(in the rows, 128 means zero)
Here are made-up things, facts about them, and rows of numbers that follow some of those facts. Name the thing behind each unnamed row.

Facts:
stovam {stugi=tevem brotror femon}
brofli {stugi=flonun}
legre {loden=plama zoste rula}
brivon {stugi=griduk}
gregroflus {loden=tromik movol, stugi=skoneruk}
kubruni {loden=febrame raflas vostustin stemen doplok}
fepal {loden=nikler stotukan tostal}
fepo {loden=tapin neli gruzo derok}
duklom {loden=pusta}
tefa {loden=tevem nibrin}
fitre {stugi=gimar vastek}
bitrok {stugi=zukla stuzigru}
rudis {loden=febrame safime, stugi=vaba visun}
griduk {loden=klozusal todrek derok}
guplir {loden=flede tapin vusim nafas brobra vastek, stugi=brubrek stefli}
feplotrem {loden=bure}
fuske {stugi=visun}
teflal {loden=tevem pliskeko fliskos}
kupem {stugi=pivofe}
vopim {loden=norun gafan voskevek dreze vaba dresatro tostal, stugi=drodril}
flusi {loden=klozusal, stugi=todrek gruzo vigem}
bruzo {stugi=brenar liklin}
skonir {loden=druplos}
zifo {loden=sanek fliskos plunos foma vastek}
liklin {loden=raflas breran}
nefil {loden=skitafom, stugi=nubron flonun}
skoneruk {loden=flukapi sturos}
vusim {stugi=remun grular}
kistir {loden=plama nikler}
femon {loden=fosti letaklos derok}
stotom {stugi=drodril bustan}
feplo {stugi=vasko}
brozima {stugi=norun}
grerigun {stugi=sibrodrim stuzigru vigem}
tiros {loden=dreze}
gimar {loden=foma zipa brubrek vaba}
gromi {loden=kupem brivon brenar fuske, stugi=laplas}
fuplel {stugi=remun bomego}
plerak {loden=sibrodrim, stugi=sibrodrim neli gruzo}
kede {loden=skuflor flofu gego}
dravis {loden=febrame febuk, stugi=grular}
selel {loden=gego skitafom stalo}
drogro {loden=lotru staza, stugi=tevem fufa}
rugek {loden=dritror}
febrame {stugi=sturos}
kistil {loden=fliskos kluzi}
filiga {loden=nubron todrek}
droplevuk {stugi=norun}
stefli {loden=grani grular}
brero {loden=sibrodrim skuflor fleflem fliskos brofli flonun}
ristik {loden=rudribruk}
rubro {loden=flede skuflor safime, stugi=kadro gego}
stoklil {loden=plovi}
bustan {loden=nemam fuplel}
zukla {loden=pliskeko}
bato {loden=brudi klozusal stilol, stugi=remun fepal}
brezos {stugi=dreze brobra dresatro}
letaklos {stugi=zasonu selel}
stemen {stugi=sela}
plolu {loden=breran, stugi=klozusal}
betin {loden=nikler grerigun buvin}
stebruk {stugi=stoklil}
nafas {stugi=skitafom vostustin}
drodril {loden=narol}
fosti {stugi=nemam brola}
nafar {loden=brivon brezos movol}
brumores {loden=noflik brofli stalo}
sipluma {loden=breran derok sagrir grustok rudribruk}
stebo {loden=feplo grenubra vastek, stugi=selel kistir}
fugru {loden=brola, stugi=grular}
febuk {stugi=sipluma neli zukla}
plunos {stugi=fepal}

Some rows with their names:
[123 111 107 189 107  88 155 126 161  98 149 145 115  70 113 139 148 126
 137 172  68 165 100  74 142  94  79 157 131 181 107 110 149 144 209] : fugru
[108  67 107 110 170  96 152 122 164 111 136 184 178 133  94 178 166  97
 132 140 176 205 135  54 125 131 121 168 147 178  81  88 178 153 186] : dreze
[107  96 142 143 137 119 154 129 150 135 125 179 136 129 119 173 162  91
 130 135 137 182 144  84 161 117 130 145 158 163 101  86 155 138 155] : sturos
[109  94 162 148 140 114 147 127 153 128 125 204 135 101 128 177 170  79
 131 134 135 157 124  80 137 118 132 167 162 153  88 101 156 126 141] : plama
[133  93 119 143 116 110 143 133 181  88 110 189 138  99 126 151 204 113
 133 208 143 151 118 108 133  95 135 181 139 165 135 123 172 133 118] : febuk
[120  92 155 152 137 125 160 136 155 115 121 179 133 116 108 157 177  92
 143 160 140 181 117  94 149 119 133 160 142 152  94 105 159 131 165] : stebruk
[113  94 143 128 129 119 155 134 164 115 125 157 142 127  96 144 163  91
 142 163 133 190 114 103 150 120 136 170 148 144  99 107 174 136 166] : brivon
[ 71 118 131 194 132 101 146 115 128 121 138 172 143  95 126 160 180  92
  98 153  95 163 180  60 168  85 102 123 173 203 117  64 149 154 183] : remun
[111  94 152 150 138 119 154 130 152 124 124 187 135 116 119 169 171  88
 134 146 136 174 129  86 149 117 132 156 152 158  97  96 156 133 154] : zoste
[113  94 147 147 136 120 156 132 153 122 124 178 136 123 114 166 170  92
 134 148 137 180 130  90 154 118 132 154 150 159  99  95 159 135 159] : lotru
[153 120  84 159 115 106 156 108 166 116 181 163 123  86 125 173 121 156
 147 179 127 188 131 113 145  93  95 170 132 173 105 101 124 157 176] : kubruni
[157  78 105 152 115 113 158 129 175 131 118 157  98  99 114 174 130 125
 136 135 101 172  85  65 147 120 117 148 136 159 112  95 139 143 196] : tefa
[105  85 149 155 133 116 165 143 148 116 124 188 126 130 111 162 172  87
 155 132 131 187 135  94 155 121 107 136 144 176  96 100 160 120 162] : stalo
[112  94 148 145 135 120 154 130 154 124 123 179 137 121 113 165 169  91
 134 149 136 178 130  89 151 119 133 155 153 158  99  96 160 135 158] : voskevek
[ 99  89 146 153 135 116 164 141 141 127 130 189 123 136 120 169 164  88
 153 117 134 189 152  90 163 120 103 125 151 180  97  87 153 122 159] : gego
[145  92 158 152 105 122 161 107 174 125 105 185 145 130 106 229 152 107
 111 152 101 204 158  78 138 137 162 113 174 173 102  86 167 189 166] : tevem
[113 109 167 150 134 122 160 121 163 118 131 163 131 119  90 150 177  96
 161 158 136 162 118 108 170 124 125 165 143 142 114 107 150 138 169] : fuske

Name these rows:
No name comes twice in this set of rows, the named rows included.
[139  96 102 129 110  91 152 128 177 127 142 148 116 108 117 161 117 121
 145 133  97 177  93  84 141 117 104 167 137 155 102 108 158 136 172]  tiros
[113  54 102 156 121  91 136 141 138 148 139 217 111  72 152 224 104  99
 122 110  77  92  94  61 106 105 156 175 148 186  70 120 116  96 102]  kistir
[127  94 164 140 122 150 156 167 145 134 104 185 104 119 156 133 166  66
 119 144 136 221 100  98 140 110 141 157 157 119  71  99 176 107 148]  stotom
[ 92  88 147 149 133 109 169 147 143 124 130 188 123 144 116 164 162  81
 159 107 128 195 150  94 164 123  91 124 149 185  96  91 163 114 156]  skitafom
[ 99  33  69 175 102  93 177 181 124 128 142 186  89 140 120 196 100 118
 176 101  68 156 128  90 148 111  97 100 109 246  85 114 123  80 142]  selel
[127  62 119 120 169 107 161 133 176  81 131 176 177 119  69 150 187 101
 154 183 181 213  95  72 112 136 126 191 122 163  72 118 187 146 206]  brezos
[101 114 157 151 139 116 155 110 151 144 133 173 130 130 110 175 165  97
 142 124 136 159 154  91 186 119 119 140 161 160 122  78 138 144 156]  visun
[110 102 140 146 139 122 152 124 147 133 134 182 137 126 122 174 162  97
 130 141 145 184 152  89 163 114 127 147 158 163 102  82 149 142 156]  vostustin
[112  88 138 141 136 126 154 129 152 136 120 176 128 128 115 172 160  93
 128 133 137 183 140  79 162 119 134 139 158 160 107  79 151 141 166]  vastek
[154 110 120 166 126  94 163 132 167 140 129 144 112 119 136 174 135 137
 136 142  99 176  83  67 156 121 100 153 106 157  97 104 151 130 168]  fepo
[141  99 108 126 100 117 150 155 155 160 124 160  84 121 177 154 102 100
 113  98  98 218 103  77 147 106 105 141 157 136  82  82 161 114 153]  bustan
[145 121 132 222 118  93 147 146 152 107 145 123 104  85 157 135 168 148
 147 194  62 134  86  36 147  98  87 134  93 154  82 113 130 145 198]  bato
[138  99 104 124 100 117 148 154 154 167 126 160  84 125 181 157  97  99
 108  91  97 220 110  75 149 104 106 136 161 138  85  76 161 116 148]  drodril
[179  48 100 167 113 133 162 131 178 132  89 162  72  87 101 184 139 127
 129 132  97 167  68  41 148 125 133 126 139 162 129  80 120 150 231]  teflal

The same things again, as new rows of numbers:
Named rows:
[ 84 164 123 111 113 173 119 101 158 152 116 138 122 199 105 167 112 132
 105 114 119  82 137 112 145 160 159 105 150  95 142 151] : kupem
[ 84 175 103 103 109 161 110 105 160 133 123 146 135 192 115 159 121 138
 109 122  97 105 114 113 132 164 172 109 162 114 133 131] : grular
[ 70 159 113 101  92 176 110  95 157 144 129 143 130 183 107 153 108 129
 109 108 125  91 111 117 135 151 168  96 148 102 145 145] : brudi
[ 85 160 130 110 121 167 124  97 163 145 111 133 112 201 106 158 112 132
 102 105 121  81 130 108 134 161 155 105 153  98 152 149] : bitrok
[ 62 151 141 108  96 137 123  93 162 138 117 146 141 156 114 132 121 128
 131 125 129 103 146 131 159 153 153 110 162 132 132 144] : feplotrem
[ 85 164 124 110 112 173 118 102 157 150 115 140 121 197 104 167 112 132
 106 113 120  82 136 113 144 159 160 106 152  91 144 154] : nafas
[ 82 169 123 106 105 167 103 100 151 143 137 139 129 178 101 140 114 145
 109 118 125  89 122 123 138 155 165 108 162  86 139 146] : flede
[ 77 179 122 115 130 144 121 109 151 136 104 119 126 150  72 135  95 154
  71 131 131  88 154 158 117 174 175 116 174  20 128 189] : febrame
[ 77 162 120 101 100 172 119  94 155 144 125 135 120 193 108 144 112 137
 111 108 127  91 111 108 136 157 163 101 155 109 150 144] : neli
[ 86 165 122 104  91 167 110 102 147 143 123 151 122 183 109 151 116 143
 123 113 123  91 122 105 144 154 161 100 162  98 142 138] : foma
[ 70 157 134 111 124 126 124 102 181 126  96 151 147 169 119 163 128 115
 123 126  97 108 156 133 153 163 159 120 159 139 127 147] : fugru
[ 18 108 136  87  93 147 126  74 214 114  93 154 158 141 116 174  96  56
 112  70 130  96 111 160 131 123 174  90 106 142 170 188] : flusi
[ 79 165 116 107  96 173 115  97 149 150 128 140 124 189 108 148 113 141
 110 120 123  92 122 109 140 158 160  99 157 102 137 137] : gafan
[ 80 162 120 106 111 176 123  99 160 151 112 137 123 201 105 169 110 126
 108 110 121  84 128 112 147 160 162 105 146 103 147 158] : fosti
[ 75 162 116 102  93 173 117 105 153 150 123 141 127 191 106 147 113 144
 117 119 124  89 132 108 144 154 163 100 160  98 134 132] : vaba
[ 79 166 117 105  96 172 113  98 150 149 130 140 125 188 107 147 113 141
 112 117 124  91 120 111 142 157 162 102 157 102 140 139] : flukapi
[ 92 166 125 101  89 168 107 105 146 141 122 156 121 182 109 154 119 145
 129 109 122  91 119 102 146 152 163 101 163  96 145 141] : kluzi

Name these rows:
No name comes twice in this set of rows, the named rows included.
[ 63 185 135  79 102 122 193  98 130 152  72  97 127 196 102 107 119 154
 159 159 159 132 127 124 200 206 164 144 185 185 144 205]  liklin
[ 68 149 144 108  88 135 122  97 159 135 109 157 137 152 118 137 123 130
 139 122 127 103 151 123 161 152 151 106 165 127 132 139]  gimar
[ 82 145 170 111 125 128 115  98 176 126 110 151 128 164 115 142 132 121
 136 106 124  89 158 127 158 147 144 121 163 128 152 151]  plerak
[  4 113 120  69  66 154 133  69 202 120 102 153 172 140 117 165  94  58
 133  80 141 114  84 160 151 125 185  92 104 175 168 196]  griduk
[ 89 170 135 109 115 168  86 103 155 141 158 141 133 179 101 134 123 145
 113 118 123  85 127 127 146 146 161 119 164  92 142 142]  skuflor
[ 42 137 133  95  85 145 123  86 176 131 114 151 152 150 116 145 111 104
 131 108 132 105 124 141 153 142 165 102 142 142 144 160]  filiga
[ 77 165 116 108  97 173 112  95 146 153 128 143 124 188 110 149 112 144
 114 119 123  88 118 113 140 155 165 104 161 103 142 143]  bomego
[ 73 164 114 114  99 171 107  89 142 159 123 149 124 187 119 155 113 151
 118 122 116  82 117 115 134 153 171 109 167 110 144 147]  remun
[ 73 150 154 109 112 133 117 101 170 132 103 153 139 154 108 151 122 120
 132 115 125  94 161 138 163 150 154 118 159 111 139 166]  guplir
[ 68 180 142  82 114 127 200  98 141 158  60  99 124 216 106 134 121 139
 162 153 153 123 137 116 210 206 158 147 173 199 150 212]  plolu

The same things again, as new rows of numbers:
Known rows:
[113  99 163 142 150  89  55 187 194 122 161  84  23 158 195] : griduk
[136 103 177 157 124  82 141 156 134 111 164 104  78 117 170] : derok
[149 132 184 137 125 119 120 156 122 135 126 114 113 138 124] : brudi
[140 122 126 163 143 120 128 143 142 144 121 126 123 118 116] : zoste
[127 126 154 137 120 122 122 147 140 116 133 147 145 104 136] : narol
[ 68 113 136  94 133 106 152 146 157 143 137 134  82 136 139] : drodril
[ 97 208 108 127  87 129  95 126 130 100 137 193  76 134 161] : plerak
[119 140 113 147  67  95 165 150 106 154 125 165 117 169 165] : sibrodrim
[139 127 153 142 116 125 134 155 140 104 146 136 141  94 144] : sagrir
[135 126 170 126 127 131 143 175 121 144 128 117 130 136 111] : zasonu
[139 115 125 157 134 117 136 160 150 155 127 119 128 120 125] : laplas
[186 112 168 105 139 146 171 127 166 147 151 133 145 188 140] : remun
[183 124 169 113 141 142 162 122 155 140 150 135 137 172 132] : bomego
[146 160 178 144 136 128 127 134 107 125 128 127 109 112  96] : brezos
[147 150 173 131 118 127 140 151 124 146 127 121 126 129 113] : sanek
[129 113 154 133 114 123 131 160 146 124 132 144 154 111 141] : vasko
[141 119 166 120 124 130 146 167 126 146 116 115 135 142 118] : norun

Rows to name:
No name comes twice in this set of rows, the named rows included.
[149  82 177 177 138  81  62 181 165 142 145  94  82 154 172]  klozusal
[ 69 103 138  70 185 152 108 139 131 117  78 146  86 170  94]  kistir
[137 133 136 134 123 141 161 158 136  89 145 133 139  82 142]  raflas
[138 119 194 128 164  84  90  82 186 112 193 147  33 176 176]  bato
[183 113 166 105 139 145 169 133 160 146 147 133 143 183 137]  grular
[ 98 186  75 124  78 122 124 169 168 175 137 152  79 174 167]  zukla
[116 141 125  92 167 136 176  71 170 107 163 165  72 141 131]  dravis
[ 73 111 126  90 166 143  93 121 151  95  96 172 107 129 120]  betin
[ 81 138 114  95 143 130 182 126 144 104 139 132  69 104 133]  kubruni
[140 153 117 120 173 141 125  93 196 130 164 149  76 150 132]  fugru

